Below are the code and all the weights of a small trained network. Each question names an input and a class and asks about switching units off, where a switched-off unit gives its printed mean instead of its output.

import numpy as np


def w(rows, s, z=0):
    codes = np.array(rows[::2]) - 128.0
    scale = np.full(codes.shape[1], s)
    scale[-1] = z or s
    return codes * scale


def f(y):
    return y / 2 * (1 + np.tanh(0.7978845608 * (y + 0.044715 * y**3)))


def log_softmax(a):
    a = a - a.max(-1, keepdims=True)
    return a - np.log(np.exp(a).sum(-1, keepdims=True))


def net(x, mask):
    res = np.array(x, float).reshape(1, 7) / 4 @ E
    y = f(res @ A[0][:, :-1].T + A[0][:, -1])
    res = res + np.where(mask, y, B[0][:, -1]) @ B[0][:, :-1]
    return log_softmax(res[-1] @ U[:, :-1].T + U[:, -1])


A, B = {}, {}
E = w([
[48,241,207,170,104,33,219,98,94,101,191],'x0',
[158,195,122,60,27,229,79,71,45,133,202],'x1',
[83,164,2,212,202,113,39,172,36,62,183],'x2',
[136,127,126,123,129,119,125,123,118,129,116],'x3',
[207,108,194,197,6,72,58,188,129,36,111],'x4',
[157,60,151,119,111,106,186,253,37,233,191],'x5',
[130,134,123,132,124,128,134,130,120,131,118],'x6',
],0.0039)
A[0] = w([
[62,218,197,171,104,33,217,92,94,111,191,103],'neuron 0',
[98,171,37,194,176,118,61,178,74,91,182,99],'neuron 1',
[49,153,55,64,236,187,190,73,132,184,156,135],'neuron 2',
[141,96,245,62,76,158,203,85,216,184,75,112],'neuron 3',
[89,164,50,184,179,113,60,161,28,87,167,111],'neuron 4',
[206,27,57,112,133,205,58,161,172,150,57,126],'neuron 5',
[188,134,200,206,52,112,58,190,105,50,93,104],'neuron 6',
[32,131,70,69,205,183,170,83,143,194,159,80],'neuron 7',
[177,111,166,197,10,79,59,184,135,68,117,85],'neuron 8',
[157,191,119,44,38,221,42,72,27,116,220,114],'neuron 9',
[56,237,170,219,83,36,199,99,112,96,200,147],'neuron 10',
[112,172,120,134,159,122,72,2,200,49,86,113],'neuron 11',
[189,30,46,96,131,197,57,156,157,139,83,77],'neuron 12',
[147,175,106,60,19,233,68,60,30,137,187,96],'neuron 13',
[165,72,135,111,117,73,154,222,41,218,194,112],'neuron 14',
[84,164,53,201,178,135,67,171,47,91,181,116],'neuron 15',
[108,179,99,117,131,132,76,28,196,52,72,89],'neuron 16',
[138,178,132,127,147,118,70,6,202,60,53,121],'neuron 17',
[106,165,106,144,135,157,97,38,187,44,87,70],'neuron 18',
[203,32,54,99,149,211,54,148,144,155,56,86],'neuron 19',
[97,61,125,207,228,19,157,190,218,119,53,91],'neuron 20',
[185,113,182,201,33,105,79,191,134,47,125,80],'neuron 21',
[115,174,100,132,147,121,77,10,220,49,101,114],'neuron 22',
[74,147,47,198,182,109,68,179,73,100,157,97],'neuron 23',
[150,82,160,123,121,104,170,230,41,218,171,106],'neuron 24',
[180,97,179,191,26,100,79,188,125,33,119,82],'neuron 25',
[174,92,235,48,72,130,207,90,214,197,65,111],'neuron 26',
[108,44,117,179,228,47,165,165,199,120,18,122],'neuron 27',
[142,77,146,122,119,112,165,247,51,202,192,105],'neuron 28',
[192,123,172,170,23,82,53,186,143,37,137,131],'neuron 29',
[181,77,173,135,145,109,141,210,29,217,176,107],'neuron 30',
[52,220,184,155,98,34,233,105,104,109,184,86],'neuron 31',
[121,126,68,123,107,173,143,165,140,97,129,254],'neuron 32',
[55,165,81,57,232,181,174,80,132,204,143,103],'neuron 33',
[89,37,124,215,231,28,174,186,200,93,34,89],'neuron 34',
[191,29,51,94,149,217,62,151,170,150,64,111],'neuron 35',
[187,136,143,129,60,104,95,188,152,73,104,214],'neuron 36',
[105,141,43,197,186,117,71,157,49,65,172,90],'neuron 37',
[107,106,78,167,187,128,84,166,90,80,141,48],'neuron 38',
],0.004,0.0068)
B[0] = w([
[126,209,163,20,168,115,38,203,86,74,85,167],'neuron 0',
[188,79,81,47,34,75,98,70,210,71,87,158],'neuron 1',
[145,78,126,182,199,63,132,38,69,195,59,183],'neuron 2',
[200,49,36,38,23,56,83,62,212,34,109,162],'neuron 3',
[182,63,91,52,39,68,100,74,225,61,130,167],'neuron 4',
[61,189,179,55,168,88,55,178,75,91,131,158],'neuron 5',
[159,115,101,139,211,113,149,69,79,188,69,156],'neuron 6',
[232,163,76,174,210,81,188,60,79,210,4,142],'neuron 7',
[198,142,77,167,223,86,180,64,51,205,20,148],'neuron 8',
[188,189,196,215,106,177,174,153,215,207,221,174],'neuron 9',
[83,163,180,49,181,127,48,183,102,86,144,203],'neuron 10',
[56,86,64,181,94,207,206,218,59,73,132,158],'neuron 11',
[131,255,162,47,160,128,68,224,70,78,63,133],'neuron 12',
[228,229,197,200,94,202,182,164,233,210,198,159],'neuron 13',
[68,94,48,183,71,205,195,197,82,44,102,153],'neuron 14',
[167,76,89,62,48,80,108,69,203,80,132,169],'neuron 15',
[102,109,49,179,91,216,213,223,83,68,92,140],'neuron 16',
[71,53,58,169,100,207,200,199,82,65,139,160],'neuron 17',
[130,181,22,197,52,232,213,240,67,67,44,128],'neuron 18',
[119,240,190,41,160,113,49,217,75,87,93,140],'neuron 19',
[206,218,182,178,59,192,165,164,209,209,192,156],'neuron 20',
[202,153,79,179,213,85,164,72,70,199,28,143],'neuron 21',
[57,86,71,178,93,201,200,202,61,87,120,158],'neuron 22',
[202,120,97,81,57,93,116,75,217,113,116,153],'neuron 23',
[78,81,38,169,78,206,197,198,78,46,83,148],'neuron 24',
[195,158,72,172,217,83,180,58,60,204,15,146],'neuron 25',
[173,36,31,33,16,62,72,59,207,33,102,165],'neuron 26',
[151,174,197,172,102,153,139,134,169,169,195,166],'neuron 27',
[72,98,41,177,73,206,213,205,87,46,93,148],'neuron 28',
[134,89,110,164,213,93,145,64,80,183,91,175],'neuron 29',
[87,113,78,163,82,193,175,182,92,61,102,146],'neuron 30',
[156,237,141,23,150,110,35,220,86,66,45,157],'neuron 31',
[43,29,201,138,169,84,128,75,139,127,231,254],'neuron 32',
[189,107,92,180,194,58,150,39,60,215,18,159],'neuron 33',
[223,236,206,197,58,198,165,166,219,220,206,159],'neuron 34',
[88,208,189,58,167,92,48,197,69,104,124,151],'neuron 35',
[68,53,137,152,166,102,131,85,111,144,154,215],'neuron 36',
[209,98,88,39,21,62,106,83,218,55,77,154],'neuron 37',
[231,202,59,83,52,158,141,156,168,95,43,115],'neuron 38',
],0.0057,0.0055)
U = w([
[215,78,57,40,16,79,105,68,218,61,88,39],'0',
[54,102,34,198,83,228,219,235,45,60,85,39],'1',
[196,139,97,183,244,77,157,36,44,234,11,32],'2',
[99,255,203,23,176,106,28,222,66,83,103,33],'3',
[228,236,205,216,75,201,171,166,225,216,221,50],'4',
[70,67,154,133,145,104,113,96,131,128,188,255],'5',
[79,78,149,130,147,118,121,104,125,120,179,245],'6',
],0.008,0.006)

Each question gives the input, the list of numbers given to net, and the class t.
The units are the neurons (one row each of A and B). Each row of codes is followed by its name. A weight is (code - 128) times the scale printed after its matrix; where a second scale follows, it is the last column's (A, B and U).
mask holds one flag per neuron, in row order. A switched-off neuron (its flag False) gives its mean, the last column of its row in B, instead of its output. The means were averaged over made-up inputs and are rounded, as every weight is.
A unit's drop is (log p(t) with every unit on - log p(t) with that unit switched off) / (log p(t) with every unit on - log p(t) with every unit switched off).
The circuit of an input: a set's keep is (log p(t) with only the set's units on - log p(t) with every unit switched off) / (log p(t) with every unit on - log p(t) with every unit switched off). Starting from the 12 units with the biggest drops (on a tie, the unit counted first), units are removed one at a time, each time the one whose removal leaves the highest keep (on an exact tie, the one counted first), for as long as the keep stays at least 0.8.
circuit, biggest first: the units of the circuit, biggest drop first
most important unit: the unit with the biggest drop
top k neurons: the k neurons with the biggest drops, biggest first
drop of u: that unit's drop, to one decimal
input [2,-8,-8,1,3,1,-5], class 0: top 4 neurons => (neuron 26; neuron 3; neuron 9; neuron 13)
input [-8,-7,1,-1,-5,-2,-2], class 3: circuit, biggest first => (neuron 35; neuron 19)
input [8,4,-8,-7,0,7,6], class 0: circuit, biggest first => (neuron 26)
input [-4,-8,-2,-2,-4,5,-2], class 4: top 2 neurons => (neuron 34; neuron 20)
input [-2,1,2,1,-7,-3,-7], class 2: circuit, biggest first => (neuron 33; neuron 2)
input [8,-2,3,-2,6,5,-3], class 3: circuit, biggest first => (neuron 0; neuron 31)
input [0,-8,-6,-5,0,1,-5], class 4: top 3 neurons => (neuron 34; neuron 20; neuron 27)
input [-4,-7,2,1,-3,6,-1], class 4: circuit, biggest first => (neuron 34; neuron 20)
input [7,-4,3,-6,-7,1,-5], class 2: top 3 neurons => (neuron 2; neuron 33; neuron 7)
input [-2,7,-1,-2,-5,1,3], class 4: top 2 neurons => (neuron 13; neuron 9)
input [7,3,6,1,2,-2,-4], class 3: top 3 neurons => (neuron 10; neuron 0; neuron 31)
input [5,2,4,-1,1,-6,-2], class 1: top 2 neurons => (neuron 11; neuron 22)
input [-6,8,7,-6,-6,-3,3], class 4: top 2 neurons => (neuron 9; neuron 13)
input [4,-8,-4,8,-2,-7,2], class 4: most important unit => neuron 34
input [-3,-8,7,-3,5,2,2], class 4: top 3 neurons => (neuron 34; neuron 20; neuron 27)
input [-8,-8,3,-5,-3,7,0], class 3: top 4 neurons => (neuron 5; neuron 35; neuron 19; neuron 12)
input [-5,8,7,-8,0,4,-1], class 4: top 2 neurons => (neuron 9; neuron 13)
input [-8,3,-6,8,-7,8,-2], class 1: drop of neuron 19 => -0.2
input [-7,-6,3,-7,8,8,3], class 1: drop of neuron 14 => 1.1
input [1,-8,-6,-1,-1,-6,6], class 4: drop of neuron 34 => 0.4
